Below are the code and all the weights of a small trained network. Each question names an input and a class and asks about switching units off, where a switched-off unit gives its printed mean instead of its output.

import numpy as np


def w(rows, s, z=0):
    codes = np.array(rows[::2]) - 128.0
    scale = np.full(codes.shape[1], s)
    scale[-1] = z or s
    return codes * scale


def f(y):
    return y / 2 * (1 + np.tanh(0.7978845608 * (y + 0.044715 * y**3)))


def log_softmax(a):
    a = a - a.max(-1, keepdims=True)
    return a - np.log(np.exp(a).sum(-1, keepdims=True))


def net(x, mask):
    res = np.array(x, float).reshape(1, 7) / 4 @ E
    y = f(res @ A[0][:, :-1].T + A[0][:, -1])
    res = res + np.where(mask, y, B[0][:, -1]) @ B[0][:, :-1]
    return log_softmax(res[-1] @ U[:, :-1].T + U[:, -1])


A, B = {}, {}
E = w([
[171,223,70,163,74,255,172,169,178,150,112],'x0',
[143,108,162,112,131,160,135,138,149,162,109],'x1',
[100,105,149,171,135,72,171,147,136,198,121],'x2',
[147,76,162,223,152,48,168,154,132,228,89],'x3',
[121,144,146,105,130,108,150,114,144,140,146],'x4',
[183,157,100,125,192,112,73,186,107,191,224],'x5',
[201,29,50,88,27,205,114,49,144,173,136],'x6',
],0.0078)
A[0] = w([
[139,67,35,99,93,111,128,91,164,155,147,68],'N1',
[199,73,98,131,85,150,98,94,111,160,145,8],'N2',
[123,171,72,138,123,152,189,138,162,153,138,20],'N3',
[109,168,167,152,184,125,96,173,138,92,100,2],'N4',
[169,133,135,149,149,136,70,169,123,167,254,19],'N5',
[93,67,140,88,177,98,100,73,71,141,153,80],'N6',
[148,194,55,147,145,148,159,137,193,156,97,34],'N7',
],0.0083,0.00091)
B[0] = w([
[102,209,193,184,237,201,125,57,101,203,161,250],'N1',
[162,185,129,142,118,188,121,94,80,133,128,252],'N2',
[164,85,43,179,163,24,94,189,106,81,95,196],'N3',
[78,221,71,151,137,70,145,171,29,140,214,238],'N4',
[15,154,182,174,32,121,111,117,231,2,61,253],'N5',
[112,75,71,39,113,104,66,177,100,87,137,250],'N6',
[162,4,68,13,201,104,39,161,181,102,175,220],'N7',
],0.0074,0.0055)
U = w([
[166,27,37,20,151,64,66,191,92,112,144,54],'0',
[139,200,130,125,161,133,144,157,26,146,184,79],'1',
[95,103,164,148,3,98,109,142,177,43,87,247],'2',
],0.0066,0.0011)

Each question gives the input, the list of numbers given to net, and the class t.
The units are the neurons (one row each of A and B). Each row of codes is followed by its name. A weight is (code - 128) times the scale printed after its matrix; where a second scale follows, it is the last column's (A, B and U).
mask holds one flag per neuron, in row order. A switched-off neuron (its flag False) gives its mean, the last column of its row in B, instead of its output. The means were averaged over made-up inputs and are rounded, as every weight is.
A unit's drop is (log p(t) with every unit on - log p(t) with that unit switched off) / (log p(t) with every unit on - log p(t) with every unit switched off).
The circuit of an input: a set's keep is (log p(t) with only the set's units on - log p(t) with every unit switched off) / (log p(t) with every unit on - log p(t) with every unit switched off). Starting from all 7 units, units are removed one at a time, each time the one whose removal leaves the highest keep (on an exact tie, the one counted first), for as long as the keep stays at least 0.8.
units of the circuit, in order: the units of the circuit, biggest drop first
top k neurons: the k neurons with the biggest drops, biggest first
drop of u: that unit's drop, to one decimal
input [7,3,-2,-6,4,8,0], class 2: top 3 neurons	(N5 N6 N4)
input [-4,4,-8,-6,6,5,-3], class 2: top 2 neurons	(N5 N7)
input [6,-8,5,7,8,3,-5], class 0: units of the circuit, in order	(N7)
input [1,1,1,0,3,-4,6], class 1: units of the circuit, in order	(N1 N5)
input [-7,2,1,-3,4,6,8], class 1: top 4 neurons	(N1 N2 N7 N3)
input [2,-4,5,0,-8,-3,3], class 1: units of the circuit, in order	(N5 N6)
input [3,-4,4,-3,-5,-2,4], class 1: top 2 neurons	(N5 N1)
input [6,-6,3,-1,-7,-5,0], class 0: units of the circuit, in order	(N7 N5)
input [7,8,1,-5,-8,-3,7], class 0: top 2 neurons	(N7 N3)
input [5,2,-1,-8,-2,-4,-1], class 0: units of the circuit, in order	(N5 N7)
input [1,1,1,3,4,7,5], class 2: top 2 neurons	(N5 N4)
input [1,-7,7,-7,1,4,2], class 2: units of the circuit, in order	(N5 N4)
input [-2,6,-4,7,7,8,-7], class 2: top 2 neurons	(N5 N1)
input [-1,-5,1,-5,3,8,8], class 1: top neuron	(N1)
input [0,-2,-6,1,-6,6,-4], class 2: top 2 neurons	(N5 N1)
input [4,5,5,-2,2,-3,-1], class 0: top 2 neurons	(N5 N7)
input [-2,3,-1,7,-1,-2,8], class 1: drop of N1	0.2
input [-3,-4,8,6,8,8,-1], class 2: drop of N5	0.7
input [4,-7,2,-3,-4,-1,6], class 1: drop of N1	0.8
input [8,5,-7,-6,7,8,-4], class 0: units of the circuit, in order	(N7)
